Each row of numbers belongs to one of the things below and depends on some of the facts about them. Some rows are named. Which thing is each other row?

Some facts about the things:
γ a <- j322 j679 j139 j442 j273 j765 j772 j363 j689 j603 j726 j406 j559 j594 j825 j168 j958 j404 j107 j621 j652 j869 j738 j316 j74 j587
γ b <- j794 j306 j173 j549 j415 j586 j638 j510 j454 j961 j449 j554 j378 j472 j921 j771 j941 j7
γ c <- j640 j28 j150 j988 j468 j852 j263 j315 j342 j576 j25 j696 j548
γ d <- j365 j243 j795 j457 j451 j567 j453 j136 j731 j65 j75 j488 j203 j179
j322 φ j549
j679 φ j378 j468
j640 φ j306 j988
j139 φ j468
j306 φ j468
j442 φ j468
j243 φ j549
j795 φ j273
j457 φ j621
j150 φ j451 j468
j988 φ j468
j369 φ j322
j173 φ j988
j87 φ j74 j587
j772 φ j652 j621
j444 φ j468
j363 φ j549
j689 φ j468
j415 φ j75
j451 φ j652 j468
j852 φ j316
j586 φ j452 j365 j554
j638 φ j576 j468
j510 φ j378
j603 φ j444 j468
j454 φ j652
j726 φ j988 j28
j961 φ j696
j186 φ j794
j557 φ j576
j315 φ j173 j79
j406 φ j548
j559 φ j451 j468
j449 φ j468
j594 φ j173
j554 φ j689 j772 j468
j740 φ j468
j825 φ j383
j168 φ j139
j958 φ j689 j738
j518 φ j111
j342 φ j772
j404 φ j488
j107 φ j518 j559
j309 φ j111
j472 φ j794
j436 φ j315 j772 j468
j921 φ j243 j449
j136 φ j468
j731 φ j111
j938 φ j453 j468
j65 φ j988 j111
j75 φ j621
j869 φ j771
j383 φ j79
j771 φ j378
j488 φ j740
j203 φ j772
j25 φ j369
j738 φ j652
j316 φ j111 j468
j696 φ j453 j457 j554
j74 φ j316
j548 φ j378 j322
j587 φ j548 j567
j7 φ j603

Some things and their rows:
[  9 -10  -5  -5  -2 -13 -11  21  -1   2   7  19  12 -21 -29  -6  22   9
 -16  18   6   9   3 -16 -11   9  -1 -12 -14   5  13 -14 -16  44  14   1]: j322
[ 11  19  -6  -1   4  -2 -17   7 -15  24  23  12  10  -9 -24 -12  21  -1
 -13  -2  17   3   1  -6  -7   3  -5   2  -7   0  27 -16  -8  14 -10  18]: j548
[ 13  -8 -10   2   0  -8  -2  12  -4  11  38   2   7 -20 -19  -6  16   4
 -16  12   3   5  34 -17 -14  -4 -15  -7  -3   3  15 -16  -7  30  -5  31]: j406
[  5  20   0  -5   4   8 -10  -6   4  14  12  14   6  -6  -3 -12   4   5
  -8  -4   7  10  -2  -8 -10  -2   0   3  -4  10   6 -13   6   0   4   3]: j263
[  2   7  -5  -3   0   6  -3  -6   2  12  17   9   0  -4  -5 -13  -7  -4
  -8  -5  -3  12   1   1  -4 -13   0  -1  14   7  15  -9  10   7  22 -27]: j306
[  2  17  -3 -13  12   6 -13 -10   1   8   8  14  11   2  -3 -22   2   6
  -2  -7  12  11 -27  -9  -6   8   7   0  -3  15  14  -5   2   3   8   1]: j468
[ 14  18   1 -11   5 -15  -1   8   4  11   8  10   5  -3   9 -20 -15   0
 -10   1   2  15   6   6  -4   4   0  -1  16  10  12  -2  17   8  22 -22]: j554
[  2  14  -1 -11   7   8 -11 -19   4 -13  49  14 -12   7   4   6  -6   1
  -8  -6   0   6 -22   3 -10  16  -7 -14  12   1  -5 -21   2  -4  40  -6]: j740
[ 10  -4 -11  -3  -3  -5   3   4   9   8  39  -2   7 -13  -6  -3   0   4
  -8   1  -2  10  34 -16 -11  -3 -13  -8   5   6   8 -12  -4  12   4  24]: j679
[ 12   7  -9 -12   5  10 -11   1   0  -1  20  10 -11  -4   1 -16 -10  11
  -7  -6   4  11   5 -20   0  -1   7  -4  20   8   0  -2  11  -2  -1   3]: j451
[ 14  -2  -6  -3 -12  24   7 -20  -6   6  -2  14   5  -8  25 -27 -24 -12
  -7  -3  -3   0  29  -6  -5 -15  -3  -2  17   8  20 -18  -5  11  30 -20]: j638
[  3   6  -4 -11   4  12  -5  -2   1  -3  26  11   1  -3   1 -11  -7   6
  -5  -8  -1   6  -2  -9  -6 -10   6  -3  16   8   4  -6  13  -1  15   0]: j444
[ 11   6  -4 -10  -2  -9   3   3  10  -3  25   2  -1 -14   9  -2 -25   8
  -3   6  -4  17  18 -20 -15  -6 -11 -10  15  12  -8  -4  15   5  19   9]: j958
[ 23   3  -3 -12  -3  -8  -8   5  -9  -5  18   5 -16 -14  17  -4 -17   5
 -13   6  -3  12  16 -25  -1   1  -8  -1  27   1 -22  -1  23   5  -5   4]: j203
[ 24   1  -8  -8  -4  11 -10   0  -8  -4  22   6 -13  -8   0  -6  -4  11
 -10   2  -3   7  29 -19  -5 -15  -6  -5  16   2  -9  -6  10   1   0   6]: j795
[ 14  -7  -7  -5  -5   1 -23  13 -18 -10   7  26  -6 -13 -20  -9   3  11
 -22  19   7   4   5 -24  -3   7  10 -10  -1   4  -8 -13  -4  36  15 -13]: j243
[  5   5  -8   0   1  22  -1   0   4   1  40  12   5  -2 -22 -15  -1   7
  -1  -9  -4   4   6 -20  -6 -19   6  -4  14  11   9   1  18   0  11  -9]: j518
[-21  22  -5  -6   8  28 -13  -9  14   9  25  13   1  11 -25 -22  16  -1
   3 -11   5  12 -42 -17  -2 -16  15   2   1  19  26   4  11 -11   2 -14]: j28
[ 22   8   7   4 -18 -10 -20  13 -30   2   2  27  10 -24 -18   0  16   5
 -27  27   9   2  19 -24 -17   6  -3  -3 -30   2  -4 -38  -5  41  -6 -16]: j25
[ 17  -4 -16 -11   3   7 -13   1   0  -6  19  11 -12  -5  -6 -11   6  10
 -10   4   5   9   3 -18   0   1   2  -4  16   5   0   3   2   0   7   3]: j179
[  9   8 -10   2  -8  30   4   0  -2  -2  47   0   3  -4 -23  -6  -7   4
  -4  -8  -6   4   9 -26 -11 -34  -3  -4  13  12   2  -7  28  -6  -5 -11]: j309

Name these rows:
No name comes twice in this set of rows, the named rows included.
[ 20  -2  -3 -18  11  -8  -8   6   2  -4  17  20  -6 -15   8 -11 -12   1
  -8  -2   0  19 -10 -19   3  15   4   2  29   3  -8   2  17  -3   2   7] | j457
[-12  21  -1 -10   0  -5 -14 -14   8  20   3  13 -16   5  10 -17  24  -2
  -9  -8  -3  17 -11 -23 -12 -20  -2   5  -1  11  18  -7  12  -3  -6  -5] | j315
[ 18  26  11  -9   0 -11  -1  -5  -6   8  21   9   4 -14  15  -7 -13  -2
  -8   2   3  18   5 -21 -13   4  -9   6  11   7 -12 -12  25  -3 -13   5] | j342
[ 15  -8   1  -4  -9  -7 -19  27 -22   2   8  35  16 -20 -30  -3  23   7
 -24  26   6   0  10 -11  -8   5   4  -6 -14   2   6 -19 -11  46  18 -16] | j369
[  6 -14  -3 -21  16 -22  -2  10  18  -5  11  25  14 -18   9 -13   2  -7
  -2   0  -1  27 -45 -14   0  27   4  -1  27  14   5  15  11   5  14  15] | j621
[ 22  37   8  -9   1 -47  -1   9   8  15  10   0   1  -4  14 -14 -43  18
 -13   2  12  18  42  12  -7  -1   1  -5  10  13  -2  -4  26   9  26 -18] | j586
[-46   5   2 -13 -17 -49 -15 -27  35  32  -5   3 -54   3  34  -4  61 -13
 -13  -8 -30  23  34 -42 -20 -67 -19   3   4   6  22  16   7  24   7   4] | j825
[ 17 -26  17 -19   7 -12  10  16 -16   3  12  25   6 -40  28  -5 -10 -43
 -16   6  -9  29 -38  -6  -7  36 -16  12  41  -7 -22   5  33  10 -10  -6] | j415
[-13   6  -6  -6 -10   1   1  -5  18   1  26   1 -12  -7   2  -3   3  -3
  -3  -5 -16  14  15 -33 -12 -27 -12  -4  12  14  -4   1  21   7  12  -5] | j594
[  7   3   5  -1 -13   0  -7   8  -8   3   5  16   3 -18  -5  -3  -1  -7
 -21  10   3  10  21  -4 -10  -1  -3  -7  -7   5   1 -21   9  28  19 -32] | j921
[  3 -16 -17 -10 -20  42  13 -33 -11  -2 -24  16  20 -19  50 -27 -24  -4
   1   5  -4 -19  34 -24   1 -19   7  -4  23   9  31 -18 -28  11  33  12] | j557
[  5 -13 -17  -1   8   3  -6  14   4   6  39   8  15 -11 -34  -8  19   4
  -9   5   5   8   1 -13  -6   4  -6  -7   0   9  19  -2 -15  24  -4  21] | j587

The same things again, as new rows of numbers:
Known rows:
[ -6  -5  13 -13  -2 -12   9 -15  -2  22   7  24  18  14  -1   0  13   4
   8 -12   7  13   0  11 -19   5  -2  12 -12]: j454
[ -1  -9   2  -9   8 -24   6  -7  -1   7  -7   8   7  -4   7  16  -1  -5
  -5  -1 -16   3 -14   6  -8  14  -7  -7 -15]: j689
[  1  -2 -11   2   7 -12  19 -14   8   8 -20  18   7 -11   8  15   0  -1
  -1  -3  -9  -2  -7   6  -1   2  -7   0 -11]: j488
[ -4   0  -2   6   9 -15   9 -27   7  -3  -7  22   2   8   3   2  16  -3
  -4   2  -8   1  -5   8 -15   6   0   3  -9]: j365
[  8   1  -3 -26   0   3   9  14   4  19   0  -2   8   1   9  -5  -7   6
   6  -7   6  -9  -5  -2  -8  13 -16  -9 -10]: j107
[ -3 -10   0 -11  10 -20  11  -2  -4  11 -14  24  13 -10   8  20   3   4
   5 -14 -12   6  -1   7   0   3  -9  -8 -16]: j306
[ -7   1   7  -3   4  -7   6 -33   3  14  10  26   8  18  -7  -9  17  -2
   0   4   4   5  -6  14 -32  13   3  25  -7]: j457
[  2  26  -6  -1   7   5  15 -23  11  -5  -8   4  -5  25  -2 -23  19   3
   7 -14  23   2  -3   1   4 -20  -6  -6  -8]: j795
[ -2   3   4  -3  -1  -3  12 -30   3  28  10  21  12  14  -4  -7   8   0
   7   2   8   3  -5   9 -27   6  -5  26 -10]: j203
[ -4  -3   2 -10  -2   0   5 -20   0  43   2  12  16  10   6  -8   6  -3
   5  -3  -7  17  -2  11 -18   6  -2   6  -9]: j696
[  5  -1   1 -14   2 -14  13  -1   0  21  -5   0   7  -5  10  14  -9   1
   2  -8  -3   2 -13   5  -4   5 -15  -9 -15]: j168
[ 16  -1  13  21   5  14  -2 -24 -26  14 -13  -1 -13  -7   9   3  24  -8
  16   2 -13   9  -1  -3  -2 -14   4 -23  19]: j548
[  2  -6  -1  -6   6 -21  10  -1   1  12 -10   1   7 -10   8  20  -3  -3
  -2  -4 -11  -1 -13   5  -7  10 -11 -10 -17]: j139
[  5  -6  -4 -20   8  -4  -3  16   4  -2  -4   3   4  -1  10  -2  -3   6
   3  -2  -8 -14  -6  -4  -8  19 -17 -16  -8]: j316
[-13  -1 -10  -8  16  -3 -19  13   2 -49 -19  23   1  15  14  -9  12   6
  -1 -12 -22 -15   1 -16 -11  32  -8 -13   6]: j111
[  0  -1  -7  -7   3   2  12  -5   0  41 -11   5  17  -6  13   1 -11   0
  12 -14 -12   3   5  -2   9   1 -14 -10 -14]: j640
[-10  19  -9 -13  14 -23   3 -17  15 -35 -27  11  -6  30  -4 -21  43   6
  -8 -20  13  21  -3   6  10 -23   5 -35 -15]: j794
[ 20   5  19  11  -1   8   6 -17 -25  14   1 -11 -18  -8   3   9  13  -3
  14   0   8   5 -12   2   1 -14  -1 -16  16]: j406
[  0  15   2   3  10   7  -3 -17   1   9 -11  -1  -2  25   2 -24  20  -3
   4 -12  -1  12   0  -2   3 -12   0 -19  -8]: j263
[ -1  -4  -5  -8   2  -2  14  -9   1  48  -9   6  18  -8  11   4  -7  -1
   7  -8  -9  10   1   4  -6   2 -12  -2 -12]: j150
[  2  -1   5 -19  -4  -9  12  -8  -1  33   5   3  11   0   5   7  -7  -1
   4  -2   4   6 -14  11 -17   7 -12   3 -15]: j958

Name these rows:
No name comes twice in this set of rows, the named rows included.
[ 17   8  14  26   7   8   8 -29 -19  -3  -6   9 -20  -6   0   5  22  -6
  14   4   2  -4  -2  -2   3 -12   3  -3  18] | j243
[  6   7  -1  -8  -4  14   3   3 -14   5  -7   4  -1  -3  14   1   1   4
  18 -16  12   3  -2  -7  -8   0  -9  -7  21] | j87
[  2  -1  -6 -11   5  10   4   8   8  26 -14   6  14   1  14 -18  -1   4
  13  -8 -13  -3   8  -7  -4   8 -14 -15  -2] | j852
[ 13  -3   5  -5  -3  -7  17  -5 -11  27  -5  -5  -1 -17  10  19  -7  -3
   9  -3   4   4 -14   4  -1  -5 -10 -12   1] | j679
[ -2  -4   9 -12   1 -15   1 -15  -1  17  10   7  10  13  -2   4   9  -2
  -5   5  -2   8 -13  14 -25  13  -3   4 -14] | j738
[  2  19  -3   4  10   1   8 -23   4  -7  -8  11  -8  17  -1 -17  19   2
   4  -7  13  -2  -3   0   1 -10  -1  -8  -5] | j179
[  9  -3  27  22  15  -2  -9 -21 -28 -31  -7  16 -22   5  -7   8  45  -4
  10  -3  -8   6   2  -2   6  -6  11 -18  17] | j549
[ -6  -5 -10  10  16 -17   1 -15   1   1 -27  11   6   1  11   5  13  -9
  -5  -4 -29   8   1   3   0   3   2 -21 -14] | j576
[ -2   8   9  -2   8  -7   2 -14  -1 -10  -6  12  -2  20  -2 -13  28   8
   6 -21  13  14   1   1   4 -13  -1 -15  -8] | j941
[ -9  25  -4 -22   5  -9  12 -12  15  -5 -19   2   3  27   3 -22  29  13
   3 -26  31  25   1   9  10 -34  -1 -29 -13] | j472
[ 16   8  12  21   5  23  -2 -24 -20  23  -4  -6 -12   4   4  -8  22  -4
  19  -3   2  10   1  -2   5 -21   1 -18  20] | j25
[ 14   4   7  21  10   6   4 -24 -12 -16 -12  12 -20  -3   2   4  28  -4
  11   5  -5  -5  -5  -3  -5  -5  -1 -10  20] | j567
[  4   3 -12 -13   2  10  16   8   9  16  -8  14   8  -4   9  -8  -8   9
  14 -12   2 -22   6  -8   2   8 -21  -1  -6] | j65

The same things again, as new rows of numbers:
Known rows:
[-11 -18   4 -57  -1 -12 -21 -25  -3  -3   0   3   6  -2  22]: j518
[-11 -12  13 -36 -13 -10  -6 -19  -3  -1   4  -8  10  -4  16]: j404
[-13 -10   9 -28  -9   4  -3 -15   5  -4  14   6  -9   3  21]: j772
[-29  -5  10 -48   0 -10 -17  -8 -10   2  -7   3   3  -1   9]: j7
[-24 -13   4 -32  -6   5 -20 -21  -7   8  -5 -10   6 -15  32]: j765
[-36  -6  19 -32   2  -4  -3 -13  -8  -2   6 -15   4  -4  14]: j958
[-28 -17   3 -36  -5   1 -31 -15  -3  -1 -14   4   2  -5  33]: j941
[ -2  -4  11 -45   6 -16  -7 -21   1  -2   5   9   0   2  12]: j740
[-19 -37  -1 -34 -12  -5 -14 -20  -8  -9 -15   3   7  -9  46]: j472
[-14 -13  19 -26 -14  -6 -15  -5  -9 -16   8  10 -15  -7  26]: j203
[ -9  -1   7 -25   5  -4 -32 -19   8  17 -18  17  -6  -3  10]: j378
[ -5 -18  -4 -48  -3   0 -29 -29   2  -1   4   7   2  -1  24]: j79
[-17  -7  19 -31  12   8  -9 -26  12  -4   4   8 -15  -5   7]: j453
[-11 -18  17 -56 -10 -19 -29 -15 -18 -10   0  -4   3 -12   7]: j65
[-21  -3  16 -26 -18 -12 -24 -16   3  15 -23 -11   2 -14  31]: j363
[-30 -13  16 -39   4  -5   3  -8  -5   7   7   3  -8   6  29]: j696
[-17  -7  13 -24  -7  -5 -16  -8 -13 -15  -1   9  -7  -2  25]: j961
[-17  -7  13 -42  -5 -18  -2 -17  -6 -10   3   2   3   2  21]: j938
[-31 -17  11 -60   7  -3 -25  -9 -15  14  -3   1   0   5  25]: j315
[-30  -1  16 -54  -6 -12 -16 -10 -10   2  -5  -5  -3  -5   8]: j136
[ 10  -6  15 -15 -15  -8 -35 -17   5  10 -16   4  -5 -14  21]: j322

Rows to name:
No name comes twice in this set of rows, the named rows included.
[-27 -26 -11 -39   4  12 -35 -26  -2   4  -9   4   3 -10  36] | j794
[-34 -22   9 -43 -12  -5 -33 -15  -8   2  -8  -8  -5 -13  41] | j795

The same things again, as new rows of numbers:
Named rows:
[ -6  -4  49  21 -18   1   7 -10  -4  -9 -19  -8   0  -8  23]: j363
[  5   9  -1   0  27  11   3 -13  -8  -6  -8  -8  -1  -1   0]: j7
[ 10  -5 -23  -1 -24  16  -9   5  -3  12  -8   0  10  -9   1]: j576
[  4   0   0   7   4  12  -1 -10  -3  14  -5  -6  20  13  -1]: j488
[  0  27   5  22   3  -9   7  -7 -10  19  -4  -7  13   1  -3]: j958
[ -4 -18   2  -7  -2   6   4   3   2  15   2   3  29   3  -4]: j453
[  6   9  11   0   9 -10   4  -7  -9   9 -10 -11   9   6   1]: j168
[ -2   0   3  22  29 -12   5  -8   6 -40   2 -13  -4   0  13]: j87
[ -7 -18   6  -4 -30  31   4 -19   5  -1 -14  -1   4 -25  25]: j549
[-12  -3  12  21  -6 -11  -3 -10   2 -24 -12 -12 -13  -1  16]: j406
[  2  28   7  14  20  -2  12  -4  -2 -12 -17  -6  17   7  -6]: j436
[ -3  32 -13  25  22   5   5 -20  -7   3   0  -1  12 -10  -1]: j454
[ -2  22 -35  11 -33   0   3 -10   3  52  -6   0  22 -14  -5]: j652
[ -7   5 -17   6  21   3 -10 -16   0 -39  -4 -10 -19   5   0]: j510
[ -4  14  -6   2  11 -14  -5  -6  -3  -3  -9 -15  -9  11   1]: j679
[ 0 20 -8 12  2 11  1 -8 -2 24 -1 -4 32  7 -3]: j451
[  2 -16  -1  22  14  -9   5  -5   1  -8 -14  -2   8  -7   6]: j172
[  2   8  -2 -13 -14  -3   2   0  -6  26  -6  -7  21  -2  -4]: j689
[ 3 12 28  2 32  0  9 -1 -6 -5 -5 -7  4  5 -4]: j938
[-7  5  0 22 11 -1 10 -3 -1  9  2  6 24  0 -2]: j75
[ -1 -25  13  -6  10 -10   6   9   0  -4  -3   3  12 -11  -5]: j452

Name these rows:
No name comes twice in this set of rows, the named rows included.
[-10 -17  20   8 -38   8   0  -7   3  -8 -18  -8  -1 -13  22] | j322
[ -7   0   5  10 -20  19  -9  -2   2 -42  -8  -9 -19  -5  11] | j548
[ 10  22  10   1  20   2   7   3  -7 -24 -11  -7   6   8   4] | j640
[ -9 -13 -61 -16 -16  19 -17  -9   8 -19  -6  -7 -16  -7   1] | j378
[ 8 35 17 14 13  6  1 -4 -8 -7  0 -8 10  2 -3] | j150
[  5  13 -34 -18  10   8  19  -5   0 -17 -21  -3  27   0   4] | j173
[  7   4 -33 -34 -48  27  -9  14   7  34  -6   0  24 -12  -6] | j468

